Below is a small trained network, with its code and all its weights. Each question gives an input and a class and asks what happens when units are switched off, that is, made to give their printed mean instead of their output.

import numpy as np


def w(rows, s, z=0):
    codes = np.array(rows[::2]) - 128.0
    scale = np.full(codes.shape[1], s)
    scale[-1] = z or s
    return codes * scale


def f(y):
    return np.maximum(y, 0)


def log_softmax(a):
    a = a - a.max(-1, keepdims=True)
    return a - np.log(np.exp(a).sum(-1, keepdims=True))


def net(x, mask):
    res = np.array(x, float).reshape(1, 7) / 4 @ E
    y = f(res @ A[0][:, :-1].T + A[0][:, -1])
    res = res + np.where(mask, y, B[0][:, -1]) @ B[0][:, :-1]
    return log_softmax(res[-1] @ U[:, :-1].T + U[:, -1])


A, B = {}, {}
E = w([
[80,87,122,45,55],'x0',
[208,211,92,81,106],'x1',
[232,77,117,155,139],'x2',
[60,123,22,83,177],'x3',
[183,63,167,55,102],'x4',
[130,80,60,206,95],'x5',
[126,107,112,89,255],'x6',
],0.0066)
A[0] = w([
[139,98,165,139,200,112],'n0',
[144,143,100,128,90,164],'n1',
[51,115,160,143,57,130],'n2',
[78,179,72,136,189,110],'n3',
[119,183,98,116,11,201],'n4',
[100,195,248,196,73,78],'n5',
[130,173,178,71,114,93],'n6',
[133,111,45,95,183,50],'n7',
[160,169,202,84,130,17],'n8',
[106,97,88,134,103,52],'n9',
[202,138,110,128,175,149],'n10',
[165,161,164,102,151,102],'n11',
[77,84,115,135,109,184],'n12',
[89,105,63,173,92,83],'n13',
[76,80,76,146,88,5],'n14',
[141,102,76,126,125,37],'n15',
[195,166,120,139,154,120],'n16',
[130,155,117,119,67,161],'n17',
[149,61,172,173,79,77],'n18',
[156,144,175,62,149,122],'n19',
[134,99,119,157,131,145],'n20',
[136,181,106,132,93,63],'n21',
[97,174,65,104,183,55],'n22',
[139,147,102,118,35,81],'n23',
[114,125,150,70,140,107],'n24',
[202,168,114,144,150,169],'n25',
[118,119,113,180,167,52],'n26',
[156,75,174,158,126,45],'n27',
],0.014,0.0031)
B[0] = w([
[165,99,96,101,119,199],'n0',
[157,126,113,125,160,177],'n1',
[172,99,198,105,154,215],'n2',
[117,87,63,159,203,235],'n3',
[254,180,119,146,189,254],'n4',
[38,108,143,246,143,235],'n5',
[81,132,171,135,147,191],'n6',
[122,187,120,188,161,211],'n7',
[147,159,215,76,116,187],'n8',
[145,127,145,117,129,159],'n9',
[159,62,137,120,98,214],'n10',
[155,155,149,85,101,180],'n11',
[156,123,173,115,180,192],'n12',
[127,127,107,87,124,192],'n13',
[170,125,164,104,118,180],'n14',
[102,137,140,144,112,155],'n15',
[179,98,123,171,100,198],'n16',
[195,169,129,137,160,192],'n17',
[153,110,62,137,124,209],'n18',
[112,140,167,47,170,203],'n19',
[147,147,136,142,95,162],'n20',
[148,141,120,142,155,169],'n21',
[112,120,64,166,174,220],'n22',
[176,169,117,128,189,206],'n23',
[60,82,130,93,187,182],'n24',
[188,83,136,170,107,213],'n25',
[102,147,110,156,123,171],'n26',
[134,89,78,118,96,183],'n27',
],0.026,0.0083)
U = w([
[126,118,187,134,116,170],'0',
[69,205,47,150,177,179],'1',
[31,254,162,110,98,1],'2',
[20,195,146,14,129,139],'3',
[84,119,81,153,53,33],'4',
[170,161,50,46,136,196],'5',
],0.0083,0.0027)

Each question gives the input, the list of numbers given to net, and the class t.
The units are the neurons (one row each of A and B). Each row of codes is followed by its name. A weight is (code - 128) times the scale printed after its matrix; where a second scale follows, it is the last column's (A, B and U).
mask holds one flag per neuron, in row order. A switched-off neuron (its flag False) gives its mean, the last column of its row in B, instead of its output. The means were averaged over made-up inputs and are rounded, as every weight is.
A unit's drop is (log p(t) with every unit on - log p(t) with that unit switched off) / (log p(t) with every unit on - log p(t) with every unit switched off).
The circuit of an input: a set's keep is (log p(t) with only the set's units on - log p(t) with every unit switched off) / (log p(t) with every unit on - log p(t) with every unit switched off). Starting from the 12 units with the biggest drops (on a tie, the unit counted first), units are removed one at a time, each time the one whose removal leaves the highest keep (on an exact tie, the one counted first), for as long as the keep stays at least 0.8.
circuit, biggest first: the units of the circuit, biggest drop first
top k neurons: the k neurons with the biggest drops, biggest first
drop of u: that unit's drop, to one decimal
input [-1,4,-5,-4,1,4,5], class 0: circuit, biggest first -> [n4, n22]
input [6,-3,-7,-3,1,1,-1], class 0: circuit, biggest first -> [n2]
input [4,1,-1,0,0,-1,7], class 1: circuit, biggest first -> [n7, n2]
input [2,5,-5,-8,5,6,-1], class 1: top 2 neurons -> [n5, n10]
input [6,1,5,-1,-5,-8,-6], class 0: top 3 neurons -> [n5, n3, n22]
input [5,8,8,-6,-5,-5,-4], class 0: top 4 neurons -> [n5, n6, n8, n25]
input [-3,-3,3,-5,6,-1,-5], class 4: top 3 neurons -> [n5, n18, n27]
input [5,3,1,-6,-6,-4,8], class 3: top 2 neurons -> [n4, n19]
input [5,-4,-3,-1,-5,7,5], class 0: top 3 neurons -> [n4, n14, n2]
input [3,-1,1,-4,2,-1,6], class 3: drop of n4 -> 0.2
input [-7,-8,-3,-4,3,-5,7], class 3: drop of n4 -> 0.3
input [3,-8,3,-8,-5,2,1], class 4: drop of n18 -> 0.2
input [4,7,1,4,-4,6,4], class 1: drop of n7 -> 0.1
input [1,-1,0,5,5,8,6], class 1: circuit, biggest first -> [n7]
